Here is a tiny trained network, its code and every weight. The questions are about switching its units off for an input and a class, where a switched-off unit gives its printed mean instead of its output.

import numpy as np


def w(rows, s, z=0):
    codes = np.array(rows[::2]) - 128.0
    scale = np.full(codes.shape[1], s)
    scale[-1] = z or s
    return codes * scale


def norm(h):
    return h / np.sqrt((h * h).mean(-1, keepdims=True) + 1e-5)


def f(y):
    return np.maximum(y, 0)


def log_softmax(a):
    a = a - a.max(-1, keepdims=True)
    return a - np.log(np.exp(a).sum(-1, keepdims=True))


def net(x, mask):
    res = np.array(x, float).reshape(1, 6) / 4 @ E
    u = 0
    for l in range(2):
        y = f(norm(res) @ A[l][:, :-1].T + A[l][:, -1])
        res = res + np.where(mask[u : u + 12], y, B[l][:, -1]) @ B[l][:, :-1]
        u += 12
    return log_softmax(norm(res)[-1] @ U[:, :-1].T + U[:, -1])


A, B = {}, {}
E = w([
[254,194,155,138,127,140],'x0',
[202,143,74,63,177,96],'x1',
[168,147,179,172,151,199],'x2',
[122,128,106,183,75,77],'x3',
[149,16,194,49,142,105],'x4',
[176,15,55,148,54,201],'x5',
],0.0094)
A[0] = w([
[138,174,100,119,79,80,52],'L0N0',
[99,119,90,121,67,136,38],'L0N1',
[116,83,85,116,114,114,125],'L0N2',
[163,87,116,105,137,141,128],'L0N3',
[158,192,103,155,176,48,73],'L0N4',
[139,114,222,128,142,122,81],'L0N5',
[98,37,6,162,90,119,1],'L0N6',
[82,151,80,102,157,100,61],'L0N7',
[192,74,95,90,140,149,140],'L0N8',
[99,175,175,177,167,167,88],'L0N9',
[88,136,90,94,123,83,49],'L0N10',
[142,170,119,164,123,148,94],'L0N11',
],0.021,0.0053)
B[0] = w([
[189,138,148,88,115,82,169],'L0N0',
[109,122,157,128,69,135,171],'L0N1',
[148,141,145,146,172,187,193],'L0N2',
[122,96,75,105,137,116,192],'L0N3',
[219,166,150,89,122,109,210],'L0N4',
[125,79,154,181,151,81,184],'L0N5',
[151,104,196,187,3,195,253],'L0N6',
[77,130,129,101,111,52,177],'L0N7',
[144,89,24,143,174,107,233],'L0N8',
[121,198,67,156,52,134,197],'L0N9',
[71,97,148,72,136,121,174],'L0N10',
[125,117,188,105,170,188,174],'L0N11',
],0.028,0.012)
A[1] = w([
[138,149,170,93,133,152,23],'L1N0',
[143,99,253,100,149,152,122],'L1N1',
[34,109,128,15,129,117,61],'L1N2',
[169,173,133,74,136,135,42],'L1N3',
[69,143,98,97,128,142,52],'L1N4',
[205,162,126,76,133,156,12],'L1N5',
[7,145,85,182,203,145,88],'L1N6',
[164,152,118,103,141,201,3],'L1N7',
[49,81,128,144,194,43,97],'L1N8',
[67,253,155,92,179,220,69],'L1N9',
[139,67,120,148,178,150,20],'L1N10',
[108,150,99,90,213,100,175],'L1N11',
],0.018,0.0026)
B[1] = w([
[112,134,80,157,101,96,165],'L1N0',
[160,163,168,213,253,155,226],'L1N1',
[83,24,68,214,117,58,216],'L1N2',
[133,156,123,109,54,104,223],'L1N3',
[107,154,108,129,155,71,149],'L1N4',
[124,169,76,63,104,121,238],'L1N5',
[226,173,170,5,59,171,184],'L1N6',
[104,136,115,159,197,78,185],'L1N7',
[41,166,210,78,157,113,255],'L1N8',
[7,110,95,143,165,159,195],'L1N9',
[88,71,93,116,129,96,226],'L1N10',
[145,91,145,165,44,135,223],'L1N11',
],0.025,0.0061)
U = w([
[203,222,125,86,62,56,199],'0',
[81,171,182,96,167,146,1],'1',
[165,28,17,128,191,162,154],'2',
[32,217,47,131,100,188,95],'3',
[54,62,165,131,117,19,141],'4',
[171,139,199,180,196,115,70],'5',
[131,105,181,229,2,238,191],'6',
],0.015,0.007)

Each question gives the input, the list of numbers given to net, and the class t.
The units are the neurons (one row each of A and B). Each row of codes is followed by its name. A weight is (code - 128) times the scale printed after its matrix; where a second scale follows, it is the last column's (A, B and U).
mask holds one flag per neuron, layer by layer. A switched-off neuron (its flag False) gives its mean, the last column of its row in B, instead of its output. The means were averaged over made-up inputs and are rounded, as every weight is.
A unit's drop is (log p(t) with every unit on - log p(t) with that unit switched off) / (log p(t) with every unit on - log p(t) with every unit switched off).
The circuit of an input: a set's keep is (log p(t) with only the set's units on - log p(t) with every unit switched off) / (log p(t) with every unit on - log p(t) with every unit switched off). Starting from the 12 units with the biggest drops (on a tie, the unit counted first), units are removed one at a time, each time the one whose removal leaves the highest keep (on an exact tie, the one counted first), for as long as the keep stays at least 0.8.
units of the circuit, in order: the units of the circuit, biggest drop first
top k neurons: the k neurons with the biggest drops, biggest first
top k neurons in layer l: the k neurons of layer l with the biggest drops, biggest first
input [1,1,6,4,-5,-3], class 3: units of the circuit, in order -> [L1N9, L0N6, L0N8]
input [2,4,5,4,-8,3], class 3: units of the circuit, in order -> [L1N9, L0N6, L0N8, L0N5]
input [-1,-2,-5,-7,-1,1], class 4: units of the circuit, in order -> [L0N7]
input [1,-6,5,6,-7,-4], class 3: top 2 neurons -> [L1N9, L0N6]
input [-8,-7,1,-4,-3,-4], class 3: units of the circuit, in order -> [L0N9, L0N6]
input [-3,6,8,-1,5,-3], class 4: top 2 neurons -> [L1N8, L0N5]
input [-3,-6,3,-2,8,6], class 2: units of the circuit, in order -> [L0N8, L0N3]
input [4,3,1,-7,5,-4], class 4: top 2 neurons -> [L0N6, L0N5]
input [0,-3,6,7,5,-4], class 4: top 3 neurons in layer 0 -> [L0N5, L0N6, L0N2]
input [6,-4,-1,7,8,-2], class 5: units of the circuit, in order -> [L0N9, L1N1]
input [-8,-2,7,-6,-3,-1], class 3: units of the circuit, in order -> [L0N6, L0N9]
input [7,-5,0,-3,4,1], class 4: top 2 neurons -> [L0N5, L1N8]
input [5,1,-3,8,3,2], class 0: top 4 neurons -> [L0N0, L0N5, L1N5, L1N2]
input [5,-4,-3,-8,5,-4], class 4: units of the circuit, in order -> [L0N5]
input [-3,-8,-2,-1,-1,-4], class 3: top 4 neurons in layer 0 -> [L0N9, L0N6, L0N8, L0N3]
input [2,-3,0,0,-5,0], class 3: top 2 neurons -> [L1N9, L0N11]
input [0,-6,3,-3,-6,-6], class 3: top 2 neurons -> [L0N6, L1N9]
input [-4,0,8,-6,2,0], class 0: top 4 neurons -> [L0N6, L1N6, L0N9, L0N4]
input [0,-3,6,-1,-1,-3], class 3: top 2 neurons -> [L0N9, L0N6]
input [3,7,8,-7,7,0], class 2: top 2 neurons -> [L0N8, L0N7]
input [6,-2,8,6,-3,5], class 3: top 2 neurons -> [L0N6, L0N5]
input [7,-2,8,2,1,-5], class 0: units of the circuit, in order -> [L0N6]
input [5,6,7,4,7,-4], class 4: top 3 neurons in layer 0 -> [L0N5, L0N6, L0N9]
input [-8,8,-6,2,2,1], class 6: top 2 neurons -> [L0N6, L0N2]
